[[ 10 -15  13  -8 -16 -10  62]
 [ 25  21  -9 -19   8   8  62]
 [  5   5  -3   8  -7  17  62]
 [ 27  17  -8 -20   8  12  62]
 [ 41 -21 -13  15 -13 -11  62]
 [  6 -14  19 -12 -20   0  62]
 [ 12  -5  27   6 -23   1  62]
 [ 21  -9  32  -5 -28  -4  62]]
=>
[[ 41 -21 -13  15 -13 -11  62]
 [ 25  21  -9 -19   8   8  62]
 [ 27  17  -8 -20   8  12  62]
 [  5   5  -3   8  -7  17  62]
 [ 10 -15  13  -8 -16 -10  62]
 [  6 -14  19 -12 -20   0  62]
 [ 12  -5  27   6 -23   1  62]
 [ 21  -9  32  -5 -28  -4  62]]

[[  8   3  18   8]
 [ 12 -22 -57  -9]
 [ 18   3  45 -24]
 [ -3  -2 -36  11]
 [ 13  -3 -38  15]
 [-26   9 -25  28]
 [-34 -26  16  43]
 [-16  64   6  -4]
 [-14  -7 -21   4]
 [ 11 -55  10 -16]
 [ 33  38  31  25]]
=>
[[ 12 -22 -57  -9]
 [ 13  -3 -38  15]
 [ -3  -2 -36  11]
 [-26   9 -25  28]
 [-14  -7 -21   4]
 [-16  64   6  -4]
 [ 11 -55  10 -16]
 [-34 -26  16  43]
 [  8   3  18   8]
 [ 33  38  31  25]
 [ 18   3  45 -24]]

[[ -1   2   5]
 [ -2  16  -1]
 [-55  50  82]
 [ -2  18  25]
 [  0   4   7]
 [  1  -4  -4]
 [  1 -11 -16]]
=>
[[  1 -11 -16]
 [  1  -4  -4]
 [ -2  16  -1]
 [ -1   2   5]
 [  0   4   7]
 [ -2  18  25]
 [-55  50  82]]

[[ 50  -4  16]
 [ 53  26  11]
 [ 67  47  28]
 [ 21 -21   5]
 [  7 -19   7]
 [ 58  -3  41]]
=>
[[ 21 -21   5]
 [  7 -19   7]
 [ 53  26  11]
 [ 50  -4  16]
 [ 67  47  28]
 [ 58  -3  41]]

[[ 33 -13  29  14 -17  28   8]
 [ 18   5  76 -37  36  47 -34]
 [ 48 -26 -17  -5  -6  11  59]
 [ 10  11 -50  28  -9  -8 -48]]
=>
[[ 10  11 -50  28  -9  -8 -48]
 [ 48 -26 -17  -5  -6  11  59]
 [ 33 -13  29  14 -17  28   8]
 [ 18   5  76 -37  36  47 -34]]

[[ -8 -33  -4  59  37  -1  -9]
 [ 17 -60  11 -65 -49  15  -2]
 [  0  16 -23  26  36 -13   0]
 [ -7  37  33 -38  -5 -21 -20]]
=>
[[  0  16 -23  26  36 -13   0]
 [ -8 -33  -4  59  37  -1  -9]
 [ 17 -60  11 -65 -49  15  -2]
 [ -7  37  33 -38  -5 -21 -20]]

[[ -6 -12   3 -13  20  -9 -21  27  -1  17  12  -2   3]
 [ 47  -7 -34 -16 -55  22  25  -3   3 -47 -44   8 -19]
 [-55  57  50  50  22 -58   5 -66 -32  26  44 -23  40]]
=>
[[ 47  -7 -34 -16 -55  22  25  -3   3 -47 -44   8 -19]
 [ -6 -12   3 -13  20  -9 -21  27  -1  17  12  -2   3]
 [-55  57  50  50  22 -58   5 -66 -32  26  44 -23  40]]

[[-27   8 -12]
 [ 33  -8  48]
 [ 38  15 -10]
 [ -9   2 -29]
 [ -4 -27  51]
 [ -5 -16  80]
 [ 26  14  24]
 [ -6   5 -49]
 [-21 -33  63]
 [ 15 -12  16]
 [ 26 -16  49]
 [ 42 -28  15]]
=>
[[ -6   5 -49]
 [ -9   2 -29]
 [-27   8 -12]
 [ 38  15 -10]
 [ 42 -28  15]
 [ 15 -12  16]
 [ 26  14  24]
 [ 33  -8  48]
 [ 26 -16  49]
 [ -4 -27  51]
 [-21 -33  63]
 [ -5 -16  80]]

[[ 47  46   8  16]
 [ 13 -52  38 -43]
 [ 80  19 -10  -3]]
=>
[[ 80  19 -10  -3]
 [ 47  46   8  16]
 [ 13 -52  38 -43]]
---
[[-23 -15 -23  34  50  -9 -32 -40   0 -19  -5  11 -28 -59  25]
 [ 53 -19  -1 -15 -22  -9 -41 -14  67  13  -8 -12  16   6 -45]
 [-42  56 -23 -13  -2   4  31   1 -27 -20  -6 -15 -14 -11   9]]
=>
[[ 25 -23 -15 -23  34  50  -9 -32 -40   0 -19  -5  11 -28 -59]
 [-45  53 -19  -1 -15 -22  -9 -41 -14  67  13  -8 -12  16   6]
 [  9 -42  56 -23 -13  -2   4  31   1 -27 -20  -6 -15 -14 -11]]

[[ 42 -20 -18   8]
 [-40  33  18 -13]
 [ 78 -71 -50  44]
 [-44  48  40 -39]
 [ 47 -42 -34  20]
 [-63  46  43 -46]
 [-16  15  -2   1]
 [-71  70  64 -45]
 [ 15  -3   6   8]
 [ 47 -49 -44  39]]
=>
[[  8  42 -20 -18]
 [-13 -40  33  18]
 [ 44  78 -71 -50]
 [-39 -44  48  40]
 [ 20  47 -42 -34]
 [-46 -63  46  43]
 [  1 -16  15  -2]
 [-45 -71  70  64]
 [  8  15  -3   6]
 [ 39  47 -49 -44]]

[[  6   8 -18  24 -33 -35]
 [  5 -22   9  13 -33 -31]
 [ -8  47   9  12   6  11]
 [ 40 -23  -8   0 -20  -7]
 [  1  -1 -11  15  12  25]
 [-25  26 -27  -5   9   5]
 [  1 -26  62 -14  31  27]
 [-25 -11  63 -10  31  31]
 [ -6  19  -6 -30 -32 -21]
 [-24 -14  -8 -43  -3   5]
 [-36  26  15 -20  15  24]
 [  5  27 -22   1 -32 -38]]
=>
[[-35   6   8 -18  24 -33]
 [-31   5 -22   9  13 -33]
 [ 11  -8  47   9  12   6]
 [ -7  40 -23  -8   0 -20]
 [ 25   1  -1 -11  15  12]
 [  5 -25  26 -27  -5   9]
 [ 27   1 -26  62 -14  31]
 [ 31 -25 -11  63 -10  31]
 [-21  -6  19  -6 -30 -32]
 [  5 -24 -14  -8 -43  -3]
 [ 24 -36  26  15 -20  15]
 [-38   5  27 -22   1 -32]]

[[  0  50   0 -28  41 -19  39 -48  -3]
 [ 67  12  54  21 -13 -33 -41 -31 -16]
 [ 65  21  51  12   2 -34 -26 -39 -18]]
=>
[[ -3   0  50   0 -28  41 -19  39 -48]
 [-16  67  12  54  21 -13 -33 -41 -31]
 [-18  65  21  51  12   2 -34 -26 -39]]

[[ 43   6  31   1  31 -34  -9  24  39  14  15  -9  -2]
 [-49  42 -53 -27 -20  53 -15   8   7  -9 -13  32  -6]
 [ 15  -2  49  12  21 -39  41 -25 -65  28  38 -36 -14]
 [ -2  35  -5 -23  45  -1  29  41  16   0  14   6 -21]
 [ -7 -20  -4   7 -10  13  30 -12 -40  17  14  -4 -10]
 [  2 -28  -8   5 -19  15  18 -17 -39  17  12  -6 -13]
 [ -3  35  -6 -23  46   2  33  42  14   3  16   7 -22]]
=>
[[ -2  43   6  31   1  31 -34  -9  24  39  14  15  -9]
 [ -6 -49  42 -53 -27 -20  53 -15   8   7  -9 -13  32]
 [-14  15  -2  49  12  21 -39  41 -25 -65  28  38 -36]
 [-21  -2  35  -5 -23  45  -1  29  41  16   0  14   6]
 [-10  -7 -20  -4   7 -10  13  30 -12 -40  17  14  -4]
 [-13   2 -28  -8   5 -19  15  18 -17 -39  17  12  -6]
 [-22  -3  35  -6 -23  46   2  33  42  14   3  16   7]]

[[ 84  -8 -66]
 [ 17  68  34]
 [-32 -58 -50]]
=>
[[-66  84  -8]
 [ 34  17  68]
 [-50 -32 -58]]

[[ 28 -11  67 -35   5  52]
 [-27 -21  20  34  -5 -11]
 [-11 -41 -16 -10  34  39]
 [-19  -5 -12  19 -44 -45]
 [-14  39 -24 -46 -45 -13]]
=>
[[ 52  28 -11  67 -35   5]
 [-11 -27 -21  20  34  -5]
 [ 39 -11 -41 -16 -10  34]
 [-45 -19  -5 -12  19 -44]
 [-13 -14  39 -24 -46 -45]]

[[ -6  -9   0 -12 -25  46 -40]
 [-53  -4  -3   3 -34 -14  -2]
 [-43  63  23   3 -84 -16   4]
 [-21 -21 -25  56 -40  32  22]
 [-67  -3  30 -42 -21 -22  -7]
 [-20  -2   2  13 -41  33  -3]
 [ 17 -44 -25  17  33  22  -1]
 [-18 -25 -20  24 -30  41 -15]
 [ 15  22  12   2  -8   0  11]]
=>
[[-40  -6  -9   0 -12 -25  46]
 [ -2 -53  -4  -3   3 -34 -14]
 [  4 -43  63  23   3 -84 -16]
 [ 22 -21 -21 -25  56 -40  32]
 [ -7 -67  -3  30 -42 -21 -22]
 [ -3 -20  -2   2  13 -41  33]
 [ -1  17 -44 -25  17  33  22]
 [-15 -18 -25 -20  24 -30  41]
 [ 11  15  22  12   2  -8   0]]
